Here is a tiny trained network, its code and every weight. The questions are about switching its units off for an input and a target symbol, where a switched-off unit gives its printed mean instead of its output.

import numpy as np


def w(rows, s, z=0):
    codes = np.array(rows[::2]) - 128.0
    scale = np.full(codes.shape[1], s)
    scale[-1] = z or s
    return codes * scale


def f(y):
    return np.maximum(y, 0)


def softmax(a):
    e = np.exp(a - a.max(-1, keepdims=True))
    return e / e.sum(-1, keepdims=True)


def log_softmax(a):
    a = a - a.max(-1, keepdims=True)
    return a - np.log(np.exp(a).sum(-1, keepdims=True))


def net(x, mask):
    ids = ['ΓΘΛΞΦαβδεζημτψω'.index(c) for c in x.split()]
    T = len(ids)
    res = E[ids] + P[:T]
    u = 0
    for l in range(3):
        q, k, v = (res @ M[l].T for M in (Q, K, V))
        z = softmax(np.where(np.tri(T) > 0, q @ k.T / 2**0.5, -1e9)) @ v
        res = res + np.where(mask[u], z, O[l][:, -1]) @ O[l][:, :-1]
        u += 1
        y = f(res @ A[l][:, :-1].T + A[l][:, -1])
        res = res + np.where(mask[u : u + 12], y, B[l][:, -1]) @ B[l][:, :-1]
        u += 12
    return log_softmax(res[-1] @ U[:, :-1].T + U[:, -1])


Q, K, V, O, A, B = {}, {}, {}, {}, {}, {}
E = w([
[145,111,121,138,202,160,101],'Γ',
[125,139,56,185,158,211,112],'Θ',
[156,117,202,114,160,111,85],'Λ',
[93,108,187,215,165,101,148],'Ξ',
[196,43,45,68,2,181,208],'Φ',
[108,186,156,58,148,100,194],'α',
[103,142,80,84,145,123,43],'β',
[89,98,121,166,156,74,65],'δ',
[168,175,62,99,218,109,124],'ε',
[107,188,190,189,72,156,89],'ζ',
[101,66,146,219,155,173,110],'η',
[140,127,168,123,119,190,57],'μ',
[82,199,165,154,95,54,94],'τ',
[79,129,78,163,125,143,62],'ψ',
[76,157,57,252,142,135,147],'ω',
],0.0044)
P = w([
[60,253,173,154,211,165,92],'0',
[72,128,150,122,160,151,123],'1',
[100,121,141,132,154,134,113],'2',
[131,114,131,141,144,120,107],'3',
[165,109,124,158,137,109,106],'4',
[192,104,118,170,131,91,102],'5',
],0.0034)
Q[0] = w([
[122,150,136,184,161,118,2],'L0H0',
[112,110,110,91,60,156,142],'L0H0',
],0.035)
K[0] = w([
[226,30,64,153,26,95,86],'L0H0',
[3,181,153,193,237,160,53],'L0H0',
],0.02)
V[0] = w([
[118,156,75,177,45,77,61],'L0H0',
[133,127,136,182,226,122,3],'L0H0',
],0.011)
O[0] = w([
[4,128,79,123,27,101,68,119],'L0H0',
[27,59,170,67,255,123,20,251],'L0H0',
],0.0046,0.0027)
A[0] = w([
[128,181,179,57,95,110,75,181],'L0N0',
[35,88,103,41,109,51,101,57],'L0N1',
[82,141,107,104,229,100,162,150],'L0N2',
[39,72,139,180,148,154,63,138],'L0N3',
[121,15,153,71,200,147,95,66],'L0N4',
[168,115,111,158,45,109,157,119],'L0N5',
[169,111,167,123,57,153,196,162],'L0N6',
[117,37,132,36,41,139,170,180],'L0N7',
[72,139,254,133,120,82,138,142],'L0N8',
[162,184,142,132,98,69,173,189],'L0N9',
[130,165,95,39,158,206,104,253],'L0N10',
[127,152,159,68,173,20,149,182],'L0N11',
],0.0077,0.0015)
B[0] = w([
[81,125,153,62,92,148,109,177],'L0N0',
[89,135,79,124,126,55,14,175],'L0N1',
[146,102,89,131,223,67,160,224],'L0N2',
[57,144,169,171,164,201,128,252],'L0N3',
[245,81,158,148,166,106,77,212],'L0N4',
[156,39,85,86,171,167,114,145],'L0N5',
[142,113,44,75,146,97,134,147],'L0N6',
[113,124,47,155,83,154,218,140],'L0N7',
[113,174,230,150,99,93,146,203],'L0N8',
[101,108,131,101,164,196,99,158],'L0N9',
[160,156,110,74,148,228,113,206],'L0N10',
[94,110,107,48,169,65,179,198],'L0N11',
],0.012,0.0037)
Q[1] = w([
[146,162,139,106,155,75,95],'L1H0',
[192,76,64,131,4,148,114],'L1H0',
],0.026)
K[1] = w([
[165,148,127,7,94,26,139],'L1H0',
[62,222,181,50,235,151,164],'L1H0',
],0.013)
V[1] = w([
[100,111,219,246,111,126,136],'L1H0',
[128,115,19,231,171,181,130],'L1H0',
],0.014)
O[1] = w([
[50,1,147,133,160,134,165,190],'L1H0',
[64,182,139,209,238,205,174,6],'L1H0',
],0.007,0.0014)
A[1] = w([
[139,55,106,131,141,152,10,173],'L1N0',
[148,34,199,96,125,130,128,159],'L1N1',
[66,166,179,100,77,254,72,251],'L1N2',
[167,94,112,112,200,165,194,229],'L1N3',
[154,51,111,89,112,105,159,36],'L1N4',
[97,177,208,208,126,78,130,196],'L1N5',
[113,111,135,104,59,111,87,125],'L1N6',
[43,59,58,127,158,96,170,148],'L1N7',
[162,74,57,47,96,126,211,231],'L1N8',
[168,161,76,74,117,137,81,98],'L1N9',
[190,109,169,114,194,146,72,229],'L1N10',
[101,132,96,114,150,71,75,144],'L1N11',
],0.0088,0.0011)
B[1] = w([
[153,189,168,118,176,162,40,238],'L1N0',
[186,148,202,167,66,124,162,241],'L1N1',
[100,160,132,134,51,224,111,198],'L1N2',
[129,60,90,178,179,167,157,229],'L1N3',
[152,120,191,104,87,145,190,183],'L1N4',
[115,124,161,106,71,47,154,187],'L1N5',
[67,135,76,121,81,120,167,183],'L1N6',
[48,171,162,161,215,102,157,247],'L1N7',
[111,77,175,8,173,153,100,197],'L1N8',
[164,165,69,144,117,50,143,213],'L1N9',
[176,68,124,174,97,114,101,254],'L1N10',
[114,120,105,99,136,72,101,199],'L1N11',
],0.013,0.0078)
Q[2] = w([
[144,66,174,231,23,106,162],'L2H0',
[186,146,114,254,90,140,129],'L2H0',
],0.0094)
K[2] = w([
[171,105,108,72,76,166,254],'L2H0',
[141,101,27,48,180,156,185],'L2H0',
],0.0095)
V[2] = w([
[127,19,105,88,111,112,200],'L2H0',
[203,254,122,152,109,175,233],'L2H0',
],0.009)
O[2] = w([
[185,182,159,98,156,166,241,8],'L2H0',
[111,23,64,97,2,146,189,33],'L2H0',
],0.0049,0.012)
A[2] = w([
[151,88,132,50,125,83,66,121],'L2N0',
[255,119,174,130,140,146,139,156],'L2N1',
[134,148,117,71,71,128,122,65],'L2N2',
[180,166,79,99,126,93,70,124],'L2N3',
[28,134,144,96,125,180,171,76],'L2N4',
[81,181,166,116,127,13,149,170],'L2N5',
[164,141,118,77,168,223,93,197],'L2N6',
[163,146,106,191,109,56,175,125],'L2N7',
[97,89,195,65,125,184,102,159],'L2N8',
[100,132,37,157,147,177,95,253],'L2N9',
[165,110,77,102,169,42,179,120],'L2N10',
[174,155,142,185,117,222,158,160],'L2N11',
],0.0089,0.0032)
B[2] = w([
[189,227,126,116,128,174,107,228],'L2N0',
[182,119,109,121,103,18,132,189],'L2N1',
[139,124,146,87,188,55,156,170],'L2N2',
[152,146,91,228,127,143,185,208],'L2N3',
[152,211,108,152,135,82,205,180],'L2N4',
[140,99,110,2,141,165,150,250],'L2N5',
[109,54,68,66,117,122,104,175],'L2N6',
[136,64,181,139,66,126,143,158],'L2N7',
[71,113,198,170,69,152,113,195],'L2N8',
[25,134,89,100,98,65,137,188],'L2N9',
[133,68,154,204,137,190,170,176],'L2N10',
[181,130,126,96,159,232,135,187],'L2N11',
],0.013,0.019)
U = w([
[154,43,61,112,185,66,92,181],'Γ',
[88,98,72,124,156,217,150,193],'Θ',
[169,163,155,128,73,47,99,115],'Λ',
[105,36,197,116,142,93,182,171],'Ξ',
[99,107,68,94,20,62,165,39],'Φ',
[208,176,100,110,155,167,191,156],'α',
[131,209,69,163,97,102,87,161],'β',
[137,180,167,123,212,135,49,84],'δ',
[146,104,114,234,97,103,152,93],'ε',
[106,191,185,160,53,177,157,178],'ζ',
[138,125,187,240,218,180,126,4],'η',
[167,82,145,132,59,205,49,163],'μ',
[106,168,121,2,94,103,119,61],'τ',
[55,126,130,149,123,64,61,174],'ψ',
[88,191,114,153,191,56,176,63],'ω',
],0.0031,0.0039)

Each question gives the input, a string of symbols that net reads in full, and the target symbol t.
The units are the heads (2 rows each of Q, K, V and O) and the neurons (one row each of A and B). Each row of codes is followed by its name. A weight is (code - 128) times the scale printed after its matrix; where a second scale follows, it is the last column's (O, A, B and U).
mask holds one flag per unit, layer by layer, with each layer's heads first. A switched-off unit (its flag False) gives its mean, the last column of its rows in O or B, instead of its output. The means were averaged over made-up inputs and are rounded, as every weight is.
A unit's drop is (log p(t) with every unit on - log p(t) with that unit switched off) / (log p(t) with every unit on - log p(t) with every unit switched off).
most important unit: the unit with the biggest drop
top k neurons: the k neurons with the biggest drops, biggest first
k most important neurons of layer l: the k neurons of layer l with the biggest drops, biggest first
input α Ξ α Ξ α, target Ξ: 4 most important neurons of layer 0 : [L0N4 L0N9 L0N10 L0N1]
input α Φ τ, target α: most important unit : L1H0
input α Ξ Φ τ δ μ, target α: 2 most important neurons of layer 2 : [L2N0 L2N3]
input α β Φ, target α: top 2 neurons : [L1N9 L2N0]
input μ Ξ Φ, target μ: top 2 neurons : [L0N4 L1N8]
input α α Φ, target α: 3 most important neurons of layer 0 : [L0N3 L0N11 L0N10]
input Φ Θ Γ α Ξ α, target Φ: top 3 neurons : [L0N6 L1N8 L0N5]
input μ Φ Ξ, target μ: 2 most important neurons of layer 0 : [L0N3 L0N0]
input Θ μ τ ζ Λ, target Λ: top 3 neurons : [L0N4 L2N1 L1N1]
input ζ Λ τ Γ α Ξ, target Ξ: top 2 neurons : [L2N0 L0N10]
input α Γ α, target Γ: 3 most important neurons of layer 0 : [L0N4 L0N3 L0N9]
input μ ω Ξ, target Ξ: 3 most important neurons of layer 1 : [L1N5 L1N1 L1N2]
input Γ δ Φ ω Θ, target Γ: 2 most important neurons of layer 0 : [L0N5 L0N3]
input Θ α Φ α μ, target Θ: most important neuron of layer 2 : [L2N11]
input ζ ε β ζ Φ, target ζ: 2 most important neurons of layer 2 : [L2N8 L2N4]
input Ξ α η Θ Φ, target Ξ: top 2 neurons : [L0N7 L0N3]
input α δ Θ ε δ α, target δ: top 3 neurons : [L0N1 L0N4 L0N10]
input Ξ α α α, target α: top 2 neurons : [L0N3 L1N9]
input Φ δ τ τ, target Φ: top 2 neurons : [L1N8 L0N6]
input Γ Γ Φ δ, target Γ: most important neuron of layer 0 : [L0N5]
input δ Γ μ Θ ψ, target ψ: top 3 neurons : [L1N1 L0N1 L0N3]
input Θ Γ ω, target ω: 2 most important neurons of layer 1 : [L1N7 L1N1]
input α β Γ Φ Ξ, target α: top 4 neurons : [L0N3 L0N6 L1N9 L2N0]
input α α τ Ξ Ξ Γ, target Γ: top 2 neurons : [L0N4 L2N1]
input Θ Θ Φ Γ τ Θ, target Θ: top 2 neurons : [L2N11 L1N3]
input ε α Ξ δ, target δ: 2 most important neurons of layer 1 : [L1N0 L1N7]
input Γ τ α ω α, target ω: most important unit : L0H0
